Below are the code and all the weights of a small trained network. Each question names an input and a class and asks about switching units off, where a switched-off unit gives its printed mean instead of its output.

import numpy as np


def w(rows, s, z=0):
    codes = np.array(rows[::2]) - 128.0
    scale = np.full(codes.shape[1], s)
    scale[-1] = z or s
    return codes * scale


def norm(h):
    return h / np.sqrt((h * h).mean(-1, keepdims=True) + 1e-5)


def f(y):
    return y / 2 * (1 + np.tanh(0.7978845608 * (y + 0.044715 * y**3)))


def log_softmax(a):
    a = a - a.max(-1, keepdims=True)
    return a - np.log(np.exp(a).sum(-1, keepdims=True))


def net(x, mask):
    res = np.array(x, float).reshape(1, 5) / 4 @ E
    u = 0
    for l in range(4):
        y = f(norm(res) @ A[l][:, :-1].T + A[l][:, -1])
        res = res + np.where(mask[u : u + 5], y, B[l][:, -1]) @ B[l][:, :-1]
        u += 5
    return log_softmax(norm(res)[-1] @ U[:, :-1].T + U[:, -1])


A, B = {}, {}
E = w([
[81,77,176,150],'x0',
[47,156,96,89],'x1',
[130,174,202,131],'x2',
[130,76,142,1],'x3',
[131,132,126,128],'x4',
],0.0066)
A[0] = w([
[6,177,84,109,2],'L0N0',
[112,74,37,133,55],'L0N1',
[189,76,141,156,49],'L0N2',
[96,44,87,154,116],'L0N3',
[103,198,222,110,31],'L0N4',
],0.016,0.0026)
B[0] = w([
[198,33,160,12,253],'L0N0',
[119,244,142,56,211],'L0N1',
[236,117,103,121,181],'L0N2',
[114,205,128,125,209],'L0N3',
[141,253,82,69,210],'L0N4',
],0.018,0.0059)
A[1] = w([
[94,109,131,131,38],'L1N0',
[146,216,61,124,122],'L1N1',
[85,110,114,134,46],'L1N2',
[63,190,214,103,77],'L1N3',
[135,90,120,6,249],'L1N4',
],0.011,0.0021)
B[1] = w([
[201,147,91,105,115],'L1N0',
[71,120,194,165,199],'L1N1',
[250,105,123,99,115],'L1N2',
[109,151,46,150,158],'L1N3',
[50,87,128,193,253],'L1N4',
],0.013,0.011)
A[2] = w([
[163,107,187,58,50],'L2N0',
[27,91,137,247,193],'L2N1',
[83,107,189,24,246],'L2N2',
[210,112,131,118,53],'L2N3',
[102,101,98,129,88],'L2N4',
],0.011,0.0012)
B[2] = w([
[254,125,50,157,163],'L2N0',
[87,53,10,216,207],'L2N1',
[154,188,183,244,255],'L2N2',
[102,92,237,139,143],'L2N3',
[169,115,226,153,134],'L2N4',
],0.0095,0.0074)
A[3] = w([
[158,109,240,146,238],'L3N0',
[58,97,140,89,138],'L3N1',
[32,35,29,224,154],'L3N2',
[113,28,89,4,34],'L3N3',
[33,67,158,61,2],'L3N4',
],0.011,0.0009)
B[3] = w([
[57,23,97,51,189],'L3N0',
[169,136,139,206,147],'L3N1',
[4,41,60,166,254],'L3N2',
[253,123,199,193,149],'L3N3',
[226,129,62,184,152],'L3N4',
],0.012,0.0084)
U = w([
[107,254,116,54,81],'0',
[236,9,168,74,105],'1',
[56,91,112,103,253],'2',
[71,61,57,208,33],'3',
],0.0094,0.0035)

Each question gives the input, the list of numbers given to net, and the class t.
The units are the neurons (one row each of A and B). Each row of codes is followed by its name. A weight is (code - 128) times the scale printed after its matrix; where a second scale follows, it is the last column's (A, B and U).
mask holds one flag per neuron, layer by layer. A switched-off neuron (its flag False) gives its mean, the last column of its row in B, instead of its output. The means were averaged over made-up inputs and are rounded, as every weight is.
A unit's drop is (log p(t) with every unit on - log p(t) with that unit switched off) / (log p(t) with every unit on - log p(t) with every unit switched off).
The circuit of an input: a set's keep is (log p(t) with only the set's units on - log p(t) with every unit switched off) / (log p(t) with every unit on - log p(t) with every unit switched off). Starting from the 12 units with the biggest drops (on a tie, the unit counted first), units are removed one at a time, each time the one whose removal leaves the highest keep (on an exact tie, the one counted first), for as long as the keep stays at least 0.8.
units of the circuit, in order: the units of the circuit, biggest drop first
k most important neurons: the k neurons with the biggest drops, biggest first
top k neurons in layer l: the k neurons of layer l with the biggest drops, biggest first
drop of u: that unit's drop, to one decimal
input [-5,-6,-1,-6,7], class 1: top 2 neurons in layer 0 : (L0N2 L0N3)
input [-3,-5,-3,-2,0], class 1: 2 most important neurons : (L0N2 L1N4)
input [-5,6,6,-2,5], class 0: units of the circuit, in order : (L3N2)
input [-2,-8,-7,3,-7], class 1: 2 most important neurons : (L0N2 L0N4)
input [-1,-7,-3,7,3], class 1: 4 most important neurons : (L0N2 L1N1 L2N1 L3N2)
input [2,7,-7,5,7], class 0: 2 most important neurons : (L0N1 L0N3)
input [0,-1,-4,4,6], class 0: 2 most important neurons : (L0N1 L1N4)
input [4,2,-6,4,8], class 0: top 2 neurons in layer 0 : (L0N1 L0N3)
input [-5,5,-6,5,-2], class 0: 2 most important neurons : (L0N1 L3N2)
input [-4,-8,-8,-7,4], class 0: units of the circuit, in order : (L3N2 L1N4)
input [1,6,2,8,5], class 3: 2 most important neurons : (L1N4 L0N2)
input [-2,3,5,8,-2], class 3: 2 most important neurons : (L0N1 L1N4)
input [-5,6,5,-6,-2], class 1: 2 most important neurons : (L0N0 L0N1)
input [-1,7,5,-3,3], class 1: units of the circuit, in order : (L0N0)
input [-6,8,6,-3,5], class 1: 3 most important neurons : (L0N0 L0N1 L0N3)
input [4,-6,-8,-6,1], class 0: 3 most important neurons : (L1N4 L0N0 L0N3)
input [3,-4,5,3,-8], class 0: 2 most important neurons : (L0N4 L0N0)
input [-4,-8,-1,4,-1], class 1: 2 most important neurons : (L0N2 L3N2)
input [2,7,-6,-2,8], class 1: top 2 neurons in layer 0 : (L0N0 L0N4)
input [-1,-4,0,0,-2], class 1: units of the circuit, in order : (L0N2)
input [-6,-7,6,6,-5], class 1: top 3 neurons in layer 0 : (L0N2 L0N1 L0N3)
input [-1,5,8,-6,7], class 0: drop of L0N3 : 0.0
input [6,-2,7,-1,2], class 0: drop of L0N4 : 1.0
input [-6,5,-7,3,7], class 0: drop of L3N2 : 0.2
